Here is a tiny trained network, its code and every weight. The questions are about switching its units off for an input and a target symbol, where a switched-off unit gives its printed mean instead of its output.

import numpy as np


def w(rows, s, z=0):
    codes = np.array(rows[::2]) - 128.0
    scale = np.full(codes.shape[1], s)
    scale[-1] = z or s
    return codes * scale


def norm(h):
    return h / np.sqrt((h * h).mean(-1, keepdims=True) + 1e-5)


def f(y):
    return y / 2 * (1 + np.tanh(0.7978845608 * (y + 0.044715 * y**3)))


def softmax(a):
    e = np.exp(a - a.max(-1, keepdims=True))
    return e / e.sum(-1, keepdims=True)


def log_softmax(a):
    a = a - a.max(-1, keepdims=True)
    return a - np.log(np.exp(a).sum(-1, keepdims=True))


def net(x, mask):
    ids = ['ΓΘΛβδεπτ'.index(c) for c in x.split()]
    T = len(ids)
    res = E[ids] + P[:T]
    u = 0
    for l in range(2):
        r = norm(res)
        for j in range(3):
            rows = slice(2 * j, 2 * j + 2)
            q, k, v = (r @ M[l][rows].T for M in (Q, K, V))
            z = softmax(np.where(np.tri(T) > 0, q @ k.T / 2**0.5, -1e9)) @ v
            o = O[l][rows]
            res = res + np.where(mask[u + j], z, o[:, -1]) @ o[:, :-1]
        u += 3
        y = f(norm(res) @ A[l][:, :-1].T + A[l][:, -1])
        res = res + np.where(mask[u : u + 8], y, B[l][:, -1]) @ B[l][:, :-1]
        u += 8
    return log_softmax(norm(res)[-1] @ U[:, :-1].T + U[:, -1])


Q, K, V, O, A, B = {}, {}, {}, {}, {}, {}
E = w([
[127,3,128,170,149,69,179,131,154,123,120],'Γ',
[81,127,90,139,170,132,66,165,183,185,71],'Θ',
[67,125,140,124,64,133,209,60,116,78,108],'Λ',
[210,92,97,23,78,200,173,78,95,59,143],'β',
[133,31,142,202,140,118,186,178,156,152,161],'δ',
[168,159,236,116,17,98,169,142,143,73,77],'ε',
[107,19,169,203,162,169,124,145,123,126,165],'π',
[169,172,176,105,126,117,249,65,120,125,82],'τ',
],0.002)
P = w([
[196,110,118,209,164,74,127,82,200,57,228],'0',
[163,85,118,168,110,182,135,74,254,152,116],'1',
[136,89,142,144,121,174,152,101,221,152,94],'2',
[129,85,152,121,123,160,160,131,191,150,89],'3',
[115,89,149,108,127,146,174,147,159,149,90],'4',
[103,94,145,110,119,135,173,164,131,153,88],'5',
[96,99,144,112,127,121,173,186,97,158,80],'6',
[87,116,145,111,126,110,170,191,69,146,72],'7',
[75,122,145,117,128,104,149,209,45,140,68],'8',
[67,128,133,128,141,98,152,224,40,145,69],'9',
],0.0013)
Q[0] = w([
[104,34,131,140,165,185,110,182,117,148,126],'0.h1',
[196,149,103,97,123,127,105,101,77,71,218],'0.h1',
[157,123,148,127,127,82,133,108,148,105,167],'0.h2',
[116,110,119,144,123,163,126,138,125,137,109],'0.h2',
[161,238,124,84,87,141,106,65,128,91,168],'0.h3',
[167,252,125,83,92,139,91,48,122,94,182],'0.h3',
],0.0046)
K[0] = w([
[109,78,73,149,165,238,31,164,156,138,160],'0.h1',
[254,118,113,78,105,141,129,53,132,31,212],'0.h1',
[124,102,157,98,98,136,170,122,87,125,132],'0.h2',
[141,148,112,153,149,100,104,128,139,119,137],'0.h2',
[139,66,101,185,196,119,60,140,238,164,192],'0.h3',
[136,87,108,182,178,119,74,138,206,149,178],'0.h3',
],0.0038)
V[0] = w([
[59,162,108,255,186,54,55,162,168,169,134],'0.h1',
[96,148,175,168,75,104,142,154,135,132,106],'0.h1',
[136,185,81,45,98,111,159,108,153,160,68],'0.h2',
[241,72,189,171,76,127,249,40,131,16,193],'0.h2',
[213,169,172,88,143,141,129,104,131,121,129],'0.h3',
[39,147,136,144,66,131,127,77,160,69,151],'0.h3',
],0.0021)
O[0] = w([
[214,186,113,106,73,122,158,87,166,65,133,158],'0.h1',
[127,148,154,124,109,119,116,128,151,136,154,138],'0.h1',
[147,190,108,88,92,66,144,122,100,108,101,103],'0.h2',
[138,116,105,146,81,254,120,62,180,192,80,253],'0.h2',
[170,103,113,162,134,103,121,146,96,159,95,156],'0.h3',
[66,142,85,158,82,119,138,117,109,104,124,151],'0.h3',
],0.0032)
A[0] = w([
[125,132,130,125,144,149,129,145,133,118,124,122],'0.n1',
[88,140,107,112,82,216,106,92,184,212,83,102],'0.n2',
[112,183,105,73,182,6,104,214,116,75,120,88],'0.n3',
[138,139,135,149,164,164,109,140,108,93,122,139],'0.n4',
[170,137,98,172,54,241,72,33,206,205,116,5],'0.n5',
[125,113,143,167,181,108,109,149,230,100,221,104],'0.n6',
[241,196,78,84,150,144,20,22,190,71,250,59],'0.n7',
[164,210,78,81,51,45,135,88,223,133,79,103],'0.n8',
],0.0021)
B[0] = w([
[131,125,125,130,119,120,130,115,134,135,123,128],'0.n1',
[166,151,104,147,144,84,123,159,135,75,120,250],'0.n2',
[69,80,200,132,120,102,135,90,84,181,176,94],'0.n3',
[119,124,118,119,117,95,151,133,139,144,123,125],'0.n4',
[127,158,166,85,138,2,148,164,54,81,203,243],'0.n5',
[93,135,130,90,126,166,110,129,98,170,84,111],'0.n6',
[137,143,87,96,120,135,127,162,130,115,66,87],'0.n7',
[114,60,120,181,152,188,115,160,124,150,133,160],'0.n8',
],0.0031,0.0022)
Q[1] = w([
[182,237,159,2,181,109,124,54,129,54,187],'1.h1',
[156,180,80,39,114,159,109,72,105,57,153],'1.h1',
[95,17,148,148,98,175,227,179,130,144,37],'1.h2',
[185,169,114,134,129,139,102,63,138,124,179],'1.h2',
[95,56,138,150,100,163,182,189,159,141,47],'1.h3',
[136,128,92,155,112,238,120,118,198,145,47],'1.h3',
],0.0072)
K[1] = w([
[160,102,128,148,160,113,117,116,198,125,201],'1.h1',
[122,108,118,141,165,98,100,153,191,133,172],'1.h1',
[59,99,130,121,128,128,102,139,136,254,112],'1.h2',
[204,130,122,129,116,170,171,107,131,64,136],'1.h2',
[106,139,101,142,177,95,50,180,151,142,96],'1.h3',
[141,109,72,182,132,224,99,170,221,130,14],'1.h3',
],0.008)
V[1] = w([
[118,34,93,43,63,208,70,150,87,91,177],'1.h1',
[152,131,216,159,46,108,60,247,143,125,76],'1.h1',
[112,78,251,156,103,143,128,45,123,170,174],'1.h2',
[97,98,158,126,95,51,140,92,98,174,168],'1.h2',
[52,90,244,127,88,134,128,92,67,231,150],'1.h3',
[110,55,185,168,123,148,156,128,175,180,116],'1.h3',
],0.0019)
O[1] = w([
[149,48,54,70,66,120,12,206,76,79,172,125],'1.h1',
[183,80,218,219,63,112,82,174,239,143,163,116],'1.h1',
[72,172,169,115,163,50,82,250,122,134,114,140],'1.h2',
[116,119,189,160,117,117,131,206,165,72,83,94],'1.h2',
[197,85,31,133,124,231,158,19,140,134,125,4],'1.h3',
[120,226,60,100,131,134,76,61,105,147,154,174],'1.h3',
],0.0021,0.0036)
A[1] = w([
[234,181,146,93,64,212,178,132,151,69,166,118],'1.n1',
[144,107,174,215,88,125,134,141,165,182,101,141],'1.n2',
[141,119,227,102,177,225,11,26,119,39,183,4],'1.n3',
[249,65,3,63,79,210,58,97,23,157,130,55],'1.n4',
[176,118,78,92,153,177,136,36,205,77,198,50],'1.n5',
[187,209,163,57,90,39,144,178,149,12,114,97],'1.n6',
[52,138,8,170,66,173,159,31,94,111,127,36],'1.n7',
[208,184,120,160,225,149,193,8,80,203,68,15],'1.n8',
],0.0035,0.0036)
B[1] = w([
[90,169,69,151,193,113,64,145,109,160,149,168],'1.n1',
[147,125,76,114,135,103,119,101,73,95,102,254],'1.n2',
[146,147,87,64,130,88,82,94,138,62,92,92],'1.n3',
[74,72,163,149,161,38,81,209,82,176,81,227],'1.n4',
[138,124,200,104,95,131,163,168,76,123,110,130],'1.n5',
[196,89,69,212,95,102,144,45,119,113,108,227],'1.n6',
[43,142,78,112,95,159,150,173,163,78,196,157],'1.n7',
[123,74,181,140,206,254,94,149,122,101,94,184],'1.n8',
],0.0042,0.0023)
U = w([
[193,114,47,191,110,82,124,50,119,124,108,196],'Γ',
[174,92,237,106,68,124,225,159,118,78,112,55],'Θ',
[45,114,199,134,147,75,80,197,89,171,99,229],'Λ',
[125,110,145,153,216,253,111,100,133,122,100,136],'β',
[189,218,123,120,172,147,136,164,101,190,240,2],'δ',
[40,167,53,109,95,169,154,135,168,100,199,116],'ε',
[137,137,138,52,103,149,101,97,245,233,136,92],'π',
[151,173,146,24,151,118,41,95,138,43,132,54],'τ',
],0.0066,0.0018)

Each question gives the input, a string of symbols that net reads in full, and the target symbol t.
The units are the heads (2 rows each of Q, K, V and O) and the neurons (one row each of A and B). Each row of codes is followed by its name. A weight is (code - 128) times the scale printed after its matrix; where a second scale follows, it is the last column's (O, A, B and U).
mask holds one flag per unit, layer by layer, with each layer's heads first. A switched-off unit (its flag False) gives its mean, the last column of its rows in O or B, instead of its output. The means were averaged over made-up inputs and are rounded, as every weight is.
A unit's drop is (log p(t) with every unit on - log p(t) with that unit switched off) / (log p(t) with every unit on - log p(t) with every unit switched off).
The circuit of an input: a set's keep is (log p(t) with only the set's units on - log p(t) with every unit switched off) / (log p(t) with every unit on - log p(t) with every unit switched off). Starting from the 12 units with the biggest drops (on a tie, the unit counted first), units are removed one at a time, each time the one whose removal leaves the highest keep (on an exact tie, the one counted first), for as long as the keep stays at least 0.8.
circuit, biggest first: the units of the circuit, biggest drop first
most important unit: the unit with the biggest drop
k most important neurons: the k neurons with the biggest drops, biggest first
k most important neurons of layer l: the k neurons of layer l with the biggest drops, biggest first
which heads matter: for each layer, one digit per head in row order, 1 if its drop is at least 0.15 and else 0, layers parted by /
input δ Λ Θ τ π Γ π π π β, target Γ: circuit, biggest first : (1.n6)
input β Θ Θ Λ π Θ Λ δ δ, target Θ: which heads matter : 010 / 010
input ε δ Θ Θ ε β Θ Γ, target Γ: circuit, biggest first : (0.h1; 1.n6)
input Λ τ Θ π π, target Θ: which heads matter : 010 / 001
input β π δ, target Λ: which heads matter : 000 / 101
input ε τ τ β δ Γ β Θ τ Θ, target β: which heads matter : 010 / 110
input Θ τ Θ π, target β: 2 most important neurons of layer 1 : (1.n8; 1.n4)
input π π Λ β π Θ Θ τ π π, target β: which heads matter : 010 / 100
input π Γ δ β ε Γ Θ, target Γ: which heads matter : 000 / 000
input Γ π τ π Γ, target β: circuit, biggest first : (1.h1; 1.h3; 1.n8)
input τ τ Θ Θ δ, target β: 2 most important neurons : (0.n5; 0.n8)
input Γ Θ Θ δ π τ, target β: which heads matter : 010 / 000
input π β Θ δ δ β Γ δ ε Γ, target Θ: circuit, biggest first : (1.n1; 1.n4)
input Θ Λ Θ, target ε: most important unit : 0.h2
input δ Λ Γ, target ε: circuit, biggest first : (0.h3; 1.n7; 1.h3)
input Γ Θ Θ π δ, target δ: which heads matter : 111 / 010
input Λ ε Γ π Θ δ β, target Γ: 2 most important neurons : (1.n6; 0.n8)
input ε τ π δ τ Θ Θ Θ β Λ, target Γ: circuit, biggest first : (1.n6; 0.h1)
input Θ Θ β Θ δ, target Γ: which heads matter : 100 / 010
input δ π ε π, target Γ: 2 most important neurons of layer 1 : (1.n2; 1.n8)
input Γ π Θ β ε β, target Θ: 2 most important neurons : (0.n5; 0.n8)
input Θ Λ β Λ Θ π δ, target ε: most important neuron : (0.n5)
input β β τ π Θ Θ π Γ, target β: which heads matter : 010 / 100
input Λ τ Λ Λ Θ Θ Θ δ β β, target Θ: 4 most important neurons : (0.n3; 0.n2; 1.n4; 1.n1)
input Γ β Λ π Θ π, target Θ: circuit, biggest first : (1.n1; 1.n4; 0.h1; 1.h3)
input δ π Θ Θ, target π: 2 most important neurons of layer 0 : (0.n8; 0.n5)
input δ π Θ Θ π, target τ: most important unit : 0.h2
input Λ Θ ε δ β Θ Λ Λ, target ε: 2 most important neurons : (0.n8; 1.n7)
input Γ Γ δ, target δ: 2 most important neurons of layer 1 : (1.n6; 1.n4)
